In the rows, 128 means zero.
Here are made-up objects, facts about them, and rows of numbers that follow some of those facts. Name the object behind each unnamed row.

How the objects are related:
Ξ: is directly part of; κ: belongs to class; λ: refers to
befli Ξ:magrek κ:a λ:raribis
bekozo Ξ:vuki κ:a λ:skugrel
bigrek Ξ:magrek κ:a λ:feklosti, nulom
bokis Ξ:vutrom κ:f λ:drozol
brabrobi Ξ:vutrom κ:g λ:nulom
braflin Ξ:libusin κ:g
braklin Ξ:ribro κ:b λ:trusur
brebaskal Ξ:libusin κ:a λ:raribis
brenis Ξ:storok κ:e λ:trusur
breplokal Ξ:dravas κ:b λ:trusur, zumek
brigru Ξ:storok κ:e
brogradak Ξ:kodam κ:d λ:voskol, braklin
brudra Ξ:pevun κ:f λ:tibri, grabopon
bruni Ξ:fuma κ:c
bubros Ξ:magrek κ:f λ:zumek
dapla Ξ:leflifom κ:a λ:plelose
dibim Ξ:magrek κ:a λ:zute
dolir Ξ:storok κ:e λ:bruni, staflas
draflo Ξ:storok κ:b λ:leflifom
dravas κ:c λ:trusur, stipi, fesak
dretrasan Ξ:storok κ:b
drile Ξ:fuma κ:e λ:skebri, trusur, braflin
dripliplo Ξ:zukli κ:c λ:plozen
drobrak Ξ:fuma κ:a λ:kluzur, fistik, nulom
drotu Ξ:kodam κ:a λ:trusur
drozol Ξ:zukli κ:c λ:trusur, nulom
dusti κ:a λ:fliskal
fego Ξ:pevun κ:d λ:trusur
feklosti Ξ:vutrom κ:a λ:vutrom
fesak Ξ:dravas κ:b
fistik Ξ:ribro κ:a λ:trusur
flefli Ξ:kodam κ:a
flena κ:g λ:stozok
fliplun Ξ:fuma κ:b
fliskal Ξ:gegosko κ:c λ:trusur
flubror Ξ:flena κ:f
flugostak Ξ:leflifom κ:d λ:grabopon
fuma κ:c λ:trusur
gaplu Ξ:leflifom κ:c
gegosko κ:b λ:leflifom
gigik Ξ:magrek κ:d λ:nulom
gotrim Ξ:kodam κ:e
grabopon Ξ:storok κ:f λ:penak, stozok
gridril Ξ:storok κ:d
grinir Ξ:libusin κ:a λ:trusur, grabopon
grustove Ξ:magrek κ:a λ:kulapo, vutrom
guske Ξ:storok κ:c
keter Ξ:magrek κ:g λ:naser
kidra Ξ:kodam κ:c λ:trusur, leflifom
kitrufol Ξ:magrek κ:d λ:braflin
klorek Ξ:magrek κ:a λ:braflin, letrus, drobrak
klosu Ξ:vutrom κ:a λ:pabruplos
klovon Ξ:kodam κ:b
klugror Ξ:zukli κ:a
kluplun κ:c λ:drozol
kluzur Ξ:storok κ:g λ:plabru
kodam κ:a
kulapo Ξ:vuki κ:b
lafa Ξ:fuma κ:a
ledek Ξ:dusti κ:d
leflifom κ:a λ:trusur, kulapo
letin Ξ:pevun κ:d
letrus Ξ:gegosko κ:a
libusin κ:f λ:trusur
logren Ξ:pevun κ:a
lomes Ξ:vuki κ:e
lufis Ξ:magrek κ:e
lusin Ξ:libusin κ:b λ:fistik
magrek κ:c λ:trusur
malek Ξ:zukli κ:c
midre Ξ:dravas κ:e λ:leflifom, letrus
miflapa Ξ:leflifom κ:a
motror Ξ:fuma κ:d λ:bubros, stelak, letrus, drobrak
movi Ξ:flena κ:g λ:kulapo, zeplu
mubru Ξ:vuki κ:d
nari Ξ:libusin κ:g λ:trusur, leflifom
naser Ξ:magrek κ:e
niponi Ξ:magrek κ:g λ:trusur
nufeples Ξ:magrek κ:g λ:trusur
nulom Ξ:pevun κ:a
pabruplos Ξ:kodam κ:d
pavaga Ξ:fuma κ:d
penak Ξ:flena κ:e
pevun κ:e
pifeskar Ξ:vuki κ:d λ:trusur, leflifom, braflin
plabru κ:a λ:trusur, braflin, gridril
plediza Ξ:fuma κ:g λ:trusur, lufis, kulapo, stipi, zeplu
pleke Ξ:vutrom κ:e λ:zeplu
plelose Ξ:libusin κ:e λ:pifeskar
plinor Ξ:kluplun κ:c λ:midre, drozol, gridril, kulapo
plinus Ξ:vuki κ:b λ:trusur
plipo Ξ:flena κ:g λ:magrek
plodudok Ξ:ribro κ:g
plofir Ξ:flena κ:d λ:midre, vonos, motror
plogir Ξ:storok κ:c λ:brogradak, flugostak
plogro Ξ:vutrom κ:c
plozen Ξ:flena κ:b
postotas Ξ:magrek κ:c λ:ribro, kulapo
pubrum Ξ:storok κ:a
raplefi Ξ:kodam κ:a λ:midre, trusur, rogar
raribis Ξ:flena κ:g λ:trusur, zegra, gridril, lusin
regem Ξ:magrek κ:a
ribro κ:b λ:raribis, kulapo, zute
rizom Ξ:libusin κ:e λ:trusur, zegra, kulapo
roga Ξ:vutrom κ:a
rogar Ξ:libusin κ:c
sesir Ξ:libusin κ:d λ:gridril
sibes Ξ:dusti κ:f λ:kulapo, pevun
skebri Ξ:flena κ:f
skuflem Ξ:dusti κ:d
skugrel Ξ:fuma κ:g λ:kulapo
sozil Ξ:vutrom κ:c λ:dapla, braflin
staflas Ξ:dusti κ:b
stebra Ξ:kodam κ:f λ:penak, trusur, bruni
stelak Ξ:gegosko κ:b λ:trusur
stipi Ξ:pevun κ:c λ:trusur
storok κ:a
stozok Ξ:plabru κ:c
sufluk Ξ:fuma κ:c λ:trusur, magrek
suski Ξ:magrek κ:a λ:leflifom, plofir, plediza
suteplok Ξ:ribro κ:g
suzibok Ξ:flena κ:e λ:zumek, braflin
tada Ξ:ribro κ:a λ:feklosti
takli Ξ:kodam κ:b
tegri Ξ:gegosko κ:b λ:trusur, grabopon
tibri Ξ:magrek κ:d λ:trusur, kulapo
tostin Ξ:ribro κ:d λ:trusur, draflo
trafus κ:d
trazal Ξ:vuki κ:a
tripir Ξ:dravas κ:b
trorel Ξ:magrek κ:a λ:plipo, zumek
trovamil Ξ:magrek κ:c
trusur Ξ:trafus κ:b
vaseklok Ξ:pevun κ:a λ:fistik
vonos Ξ:gegosko κ:a
voskol Ξ:plabru κ:g λ:bubros, kulapo
vuki κ:b
vutrom κ:f
zefomem Ξ:kodam κ:e λ:trusur
zegra Ξ:dusti κ:g λ:nulom, lusin
zeplu Ξ:magrek κ:a λ:trusur, stozok, leflifom
zever Ξ:storok κ:a λ:naser
zitretis Ξ:gegosko κ:b
zukli κ:c λ:penak, trusur, plogro, befli, raribis
zumek Ξ:pevun κ:d λ:leflifom
zute Ξ:kluplun κ:a

Named rows:
flubror: [134 132 122 114 129 111 141 120 157 118 128 116 117 123 147 123 124 122
 118 126 127 121 105 132 103 128 124 120 110 113 122 115 109 116 122]
movi: [111 114 118 153 125 148 152 121 150 122 112 119 117 119 134 123 127 126
 118 122 124 155 162 175 194 125 122 120 188 125 119 115 161 135 119]
skebri: [135 136 123 115 130 111 140 122 161 121 128 118 117 123 148 124 125 124
 118 127 123 120 105 129 103 134 127 120 110 114 123 114 112 115 124]
suzibok: [124 132 113 115 125 112 141 121 117 133 157 123 116 122 170 120 126 146
 130 128 143 133 148 108  96 153 132 120 110 140 136 118 122 114 124]
lafa: [136 145 191 120 133 123 123 124 112 126 137 120 117 138 111 121 125 123
 115 127 130 141 115 130 114 118 119 126 115 115 121 171 109 130 131]
tegri: [112 112 144 121 118 110 117 170 116 133 118 132 130 123 125 148 122 125
 119 127 143 108 153 103  95 130 124 120 151 150 121 122 112 103 125]
vonos: [145 122 145 125 137 111 129 119 130 120 117 122 123 124 120 124 125 122
 114 124 120 116 104 133 102 121 126 119 110 117 125 135 108 125 126]
zute: [142 124 141 127 133 111 129 119 135 121 116 127 119 126 119 123 126 122
 119 124 120 115 104 136  99 125 119 118 111 117 134 135 109 128 126]
lusin: [152 117 162 135 131 108 125 134 115 118 118 146 124 127 149 125 126 144
 114 131 138 113 136 125 102 125 119 121 154 136 116 122 131 132 127]
grustove: [117 115 112 155 118 122 128 139 115 127 139 144 114 166 130 125 131 129
 138 124 124 113 188 136 123 130 120 122 120 117 145 138 142  98 125]
letin: [148 135 127 134 159 147 140 120 133 136 116 139 112 123 114 122 132 125
 119 124 124 131  95 135 160 122 138 121 127 117 142 140 143 165 150]
stozok: [124 137 121 113 125 108 121 118 136 120 142 118 119 131 127 123 126 123
 118 125 120 111 102 138 109 132 127 123 113 114 123 115 111 118 120]
pubrum: [153 116 140 118 150 109 147 120 113 118 115 126 141 136 113 125 130 119
 121 141 122 136 103 114  96 123 119 149 110 122 118 130 109 134 122]
trusur: [112 121 161 123 116 131 113 137 117 130 118 140 172 123 113 160 123 122
 115 124 129 119 122 111 103 121 119 123 142 122 122 140 114  98 123]
dripliplo: [114 116 119 114 117 108 118 124 117 121 154 119 117 125 138 122 126 129
 119 127 122 120 124 129 122 131 126 123 107 125 119 116 111 118 124]
leflifom: [119 115 116 149 120 170 115 121 126 120 118 123 138 121 116 137 167 125
 189 130 126 137 180 114  96 125 118 120 123 171 146 139 111 100 122]
libusin: [117 154 109 115 119 145 115 121 131 118 114 120 128 124 145 150 122 123
 156 129 122 115 128 113  99 140 119 121 108 135 144 116 108 133 123]

Which object is each row?
No name comes twice in this set of rows, the named rows included.
[115 117 109 113 125 109 137 125 118 121 135 120 117 133 119 125 123 126
 131 149 135 131 128 109  95 155 120 171 112 151 116 117 115 147 123] : grabopon
[142 159 169 129 153 169 130 120 111 149 119 129 116 127 113 122 127 123
 117 122 120 162 108 132 177 121 121 141 146 115 131 179 127 168 161] : pavaga
[111 119 117 160 120 181 136 146 119 120 133 121 121 158 115 124 134 124
 115 132 122 197 196 192 195 124 120 140 208 116 119 158 146 140 128] : skugrel
[114 111 119 124 119 112 116 121 119 122 155 117 118 137 136 122 131 126
 125 122 125 126 155 145 122 139 118 121 111 120 123 115 113 118 127] : plinor
[116 140 116 136 117 192 117 152 108 121 116 117 117 126 111 123 125 126
 116 123 123 193 177 148 203 116 118 140 210 119 118 138 125 134 123] : plediza
[114 114 118 122 131 108 133 123 118 117 143 120 115 139 116 123 125 125
 130 143 125 125 123 113 105 142 121 170 110 137 119 111 108 133 125] : plogir
[113 114 115 130 120 110 123 122 135 120 145 119 121 146 136 122 131 123
 130 122 124 140 175 146 103 150 119 121 111 115 129 113 110 107 123] : sibes
[124 159 172 117 123 111 119 120 115 123 173 115 111 146 114 123 123 126
 116 128 125 138 106 138 130 128 119 131 109 114 119 147 109 122 124] : bruni

Now the same objects, written a new way:
Named rows:
gegosko: [146 124 125 108 153 195  83  95 120 136  88 121  64 147 155  69 183 186
  89 118 136 156 172 132  93 157  83  89 106 162  94 127 141 139 116 108
 136 145 153 145  91 214 126 147 150]
ledek: [120 134 113 100 181 113 153 154 175 127 166 141 143 133 136 164 183 161
 134 211 159 121 142 100 122 141 137  59 169 106 105  70 105 133  81  79
  66  96 135 167 117 125 119 164 187]
miflapa: [133 158 137 103 116  86 120 114 158 121 125 140 126 108 109 160 130 131
 137 159 149 121 112 115 121 123 145  94 158 105 119  83 107 158  91 130
 119 130 136 147 110  95 124 128 142]
raplefi: [127  90  61 133  91 125 100 130 168 157 125 111 151 117 120 144 141 152
 108 133 143 159 147 145 116 113 158 145 150 103 116  83 114 167 107 126
 180 196 129 180 128 163 135 111 144]
kodam: [141 119 111 113 120 112  75  97 171 118  95 141 120 106  83 125 134 136
 114 135 168  92 137 105 143 136 165  73 169  99  87  40 118 153  71 135
 124 179 156 146  56 112 141 131 148]
stebra: [128  95  51 118 102 147 127 148 206 143 116 105 153 132 126 109 130 118
 121 161 165 159 137 144 141 129 149 161 138  93  89  74 103 157  64  94
 176 182 147 178 134 146 123 128 158]
drotu: [127  88  76 119  92 137 109 117 169 137 125 106 147 127 128 137 138 143
 108 136 150 142 145 153 124 123 151 148 144 107  94  81 110 164 115 121
 179 204 132 164 131 139 129 110 148]
grabopon: [109 133  89  93 109 194 142 114 180  83 131 128 114 145 177 135 131 129
 157 168 144 100 122 153  98 165 121 152 127 102  78  96  81 187  75 111
 163 125 160 155 153  90 111 120 140]
grinir: [130 144 109  96  88 152 132 130 154 152 113 112 141 129 134 134 123 126
 129 159 131 172 129 156 117 129 134 149 114 120  80 112 100 138 104 114
 148 151 139 181 180 155 132  91 142]
flubror: [124 162 130  94 129  95 139 128 153 122 138 155 128 114 107 174 141 125
 131 161 147 140  99 117 139 135 137 102 134  91 113  93 112 150  70 117
 107 118 156 144 129 102 131 156 148]
skuflem: [121 136 109  99 174 121 151 153 167 122 168 138 142 130 139 165 181 164
 139 211 159 127 146 105 127 135 139  64 164  99 107  73 101 132  82  83
  65 108 132 173 113 121 117 157 185]
letin: [122 140 115 100 181 113 158 150 163 125 172 139 144 124 139 171 184 159
 135 213 162 128 141 105 125 134 135  70 163 102 107  72 105 131  85  83
  61  94 131 170 114 122 120 154 183]
klorek: [136 105  68 103 101 153  80 127 134 176 121 104 163 140 113 166 140 148
 155 115 135 169 113 120  89 110 147 136 179 159 134 128 142 164 121 141
 129 152 120 151 175 143 109 134 114]
staflas: [149 145 161 114 166 155 149 100 133 103 110  61  95 168 157  70 154 137
 109 163 159 118 134 132 124 148  60  98  80 146 101 109 115 147  96  78
 140 135 127 117  98 127 100 146 178]
pubrum: [129 167 129 120 111 125 115 107 166  97 116 136 107 100 140 167 140 128
 156 154 142 107  99 111  95 146 124 109 179  86 139  74  97 191  86 135
 139 104 156 149 110  85 100 110 133]
plediza: [139 102 115  65  25 106 116 125 166  98  88 167 115  98 146  79 142 126
 159  94 135 184 112 159  68 147 171 146 111 124 156 134 110 159 128 113
 175 188 129 183 155 110 157 109  87]
dripliplo: [129 194 152 115 103  73  85 113 157 160  93 143  90 113  92 152  92 111
 131 144 149 126  87 118 130  82 132 109 136  96 122  99 128 183  73 141
 173 129 166 123 111 121 110 136 120]

Rows to name:
No name comes twice in this set of rows, the named rows included.
[124 129 119  65  97 197  41  77 130 157  90 123  98 174 104 114  90 126
 147 108 149  92 109 140 115 107 146 130 131 177  52 132 146 164 108 178
 169 164 153 104 139 131 111 143  95] : magrek
[106  87  81  68 132 162  97 111 134 128 154 157 152 159 153 181 135 158
 153 126 150 131 109 149  98 129 151 127 145 154 102 140 125 177 105 130
 128 147 136 142 163 104 130 184 129] : bubros
[139 185 122 123 109 115 111 121 183 114 104 143 109  94 143 167 145 127
 158 150 136 128  97 109 101 134 119 104 185  91 150  65  95 200  84 133
 136 100 159 157 111 101  97 110 137] : zever
[119 100  89  66  46 120 116 167 178 151 147 144 129 109 131 114 151 135
 169 148 120 150 133 140  72 102 191 134 166 115 134  95 126 163 151 119
 138 167 121 183 183 146 111  95 127] : drile
[113 124 105  76  89 140 126 121 130 124 156 141 150 118 125 186 134 149
 122 144 109 135 116 147 114 132 169 123 137 109  89  97 108 155 151 143
 117 158 136 162 193 123 143  94 141] : plelose
[122 102 115  87 106 148 130 105 131 110 143 101 122 133 129 142 130 134
 127 150 134 114 121 141 103 151 141 135 124 115  91 107 117 142 133 126
 144 167 135 119 171 111 129 116 126] : fistik
[125 171 155 107 121  98  72  95 142 165  98 134 123 150 100 160  81 115
 164 130 166 111  73 119 120  77 134 103 150 144 123 124 134 188  78 157
 164 126 145 103 115  89  95 162 108] : trovamil
[142 135 123 139 156 191 116  95 124 104 118  95  72 155 203 116 184 183
 108 130 128 140 146 152  69 161  48 122 119 137 143 127 115 198 119  95
 180 115 137 133 111 169  94 143 158] : draflo
[113  84 174  85 185 177 145  64  79  48 171  68  81 205 183 103 153 173
  82 145 136  46 144 158  99 169  70  87  54 154  68 127 121 162 163 103
 157 169 122  65 110  86 115 177 173] : trusur
[120 121 108  85 102 137 108 121 134 128 146 133 122 134 127 159 146 143
 125 129 118 126 113 139 103 127 149 118 134 114 109 102 119 173 145 139
 134 159 136 148 160 138 127 120 143] : dapla
[107 101 103  80  94 134 114 113 130 116 157 144 137 121 132 182 142 158
 131 147 119 119 135 148  94 144 176 128 149 114  99  98 112 155 145 143
 131 168 135 157 172 117 145  97 128] : midre
[134 156 108  95  73 173  49 104 163 176  71 141  76 133  98  97 103 112
 123 118 129 141 127 134 110 113 147 145 130 132  64 103 142 154  94 154
 189 160 174 128 147 186 117 107 103] : dravas
[106 100 173 112 191 163 144  58  74  72 155 109  75 175 196 132 150 199
  89 148 155  95 160 164  74 171  73  85  61 144  99 143 116 147 136  98
 166 146 132  91  92 106 135 177 158] : kulapo
[116 121 125 108 117 111 122  86 125 120 131 137 122 109 124 177 124 163
 120 169 170 137 149 127  71 157 152 121 134 104 121 113 107 110 107 117
 147 138 145 119 140  96 155 127 101] : feklosti

Now the same objects, written a new way:
Named rows:
plodudok: [153 105 145 128 187 145 152 150 121 113 118 108 163 157 142 192 138  80
 137 154 131 190 119 107 179 122 150 116]
bekozo: [143 131 155 161 169 120 142 146 110 106 146  85 146 116 151 178 136  96
 158 154 177 189 128 114 152 143 135 130]
sesir: [141 138 148 156 177 115 152 156 106  94 134  66 151 106 143 182 128 116
 168 147 184 186 123 112 144 133 120 145]
drotu: [146 130 153 165 169 122 144 141 108 109 143  81 150 114 143 178 140 103
 158 155 178 186 128 113 161 143 131 131]
naser: [ 88 135 167  91 138 134 116 171 103 114 113  87 157 179 125 202 145 114
 120  55  87 204  70 148 169 174  81 122]
klosu: [127 133 144 161 179 139 145 134  89 110 157  68 149 100 146 180 102  83
 149 195 179 173 144 105 153 123 132 137]
vuki: [ 96 160 136 141 173 136 152 138 123 136 127  70 154 120 127 208 110 115
 142 128 167 197 109 128 159 148 113 130]
tibri: [140 154 150 114 159 133 132 150  77  56 132  54 165 107 158 182 132  95
 151 132 169 184 119 127 133 127 120 162]
miflapa: [148 132 148 144 160 122 141 150 104 103 142  74 149 123 144 191 138  99
 151 155 178 190 135 113 160 143 131 123]
grinir: [146 130 152 163 166 121 143 141 108 107 143  81 151 115 144 178 140 102
 157 155 177 186 129 113 160 142 131 133]
kitrufol: [139 152 155 130 163 132 132 143  79  57 136  59 167 103 159 172 134  96
 158 130 168 181 113 126 136 124 115 170]
plozen: [ 88 169 144  97 208 122  92 153 124 130 146  84 132 154 118 240 121 131
 177 129 149 221 183 129 224 107  84 146]
tripir: [103 131 143 141 166 129 141 154 118 121 137  72 165 125 130 205 102 113
 150 131 163 195 120 127 158 147  94 126]
pevun: [ 61 150 142 122 169 150 152 154 109 167 122  72 130 157 113 221  98 111
 110 123 107 190  89 125 174 155  97 106]
gridril: [145 142 137 130 167 121 156 166 103  91 128  50 147 116 139 206 128 117
 156 150 187 191 134 112 147 135 119 127]
zute: [149 130 144 130 154 124 142 158 101  97 142  68 146 129 147 204 134  95
 145 156 178 192 141 113 154 143 129 111]
dibim: [140 147 161 130 155 135 123 136  83  71 146  79 159 115 167 172 140  74
 146 137 163 184 119 127 139 136 136 152]

Which object is each row?
No name comes twice in this set of rows, the named rows included.
[ 67 135 155  98 151 160 121 155  77 119 134  66 158 159 125 207  98  92
 108 110  89 184  88 137 167 146  75 131] : lufis
[128 138 160 141 179 109 136 167 121 110 146 110 131 121 172 172 111  80
 159 154 177 197 134 116 113 156 171 124] : tada
[ 98 126 133  90 156 126 119 161 111 133 105  63 195 112  80 174 101 144
 135 157 160 195 140 127 160 178 134 139] : staflas
[109 162 169 138 193 114  70 126 114 141 176 113 113 152 133 200 158 104
 176 149 148 212 190 123 236 124 115 142] : dripliplo
[139 155 147 165 172 129 151 124 109 118 135  79 144 108 142 178 149 103
 151 151 179 185 116 114 162 141 144 139] : dusti
[107 132 136 129 159 133 145 157 111 118 135  61 165 132 127 220 104 112
 142 133 165 196 124 127 162 146  88 118] : fesak
[146 137 144 130 159 123 144 158 106 104 139  73 141 127 148 200 132  93
 146 156 180 193 139 113 148 147 140 114] : nulom
[ 95 160 137 141 172 136 154 139 123 135 127  73 153 120 131 209 108 113
 141 129 166 196 108 128 155 147 114 129] : ribro
[151 134 142 134 154 127 145 153 101 101 140  65 147 126 142 203 139  97
 144 156 179 190 138 112 160 142 128 115] : letrus
[127 129 157 157 142 125 125 136 105 133 163  88 139 131 143 188 137  85
 137 157 167 190 135 119 168 167 128 103] : drozol
[145 128 145 148 198 151 164 126 126 130 109 114 156 145 140 182 147  85
 136 151 133 187 102 109 182 120 166 131] : flena
[ 94 156 142 159 178 134 152 131 123 137 130  79 157 114 130 196 110 115
 148 128 165 192 102 129 160 146 110 140] : gegosko

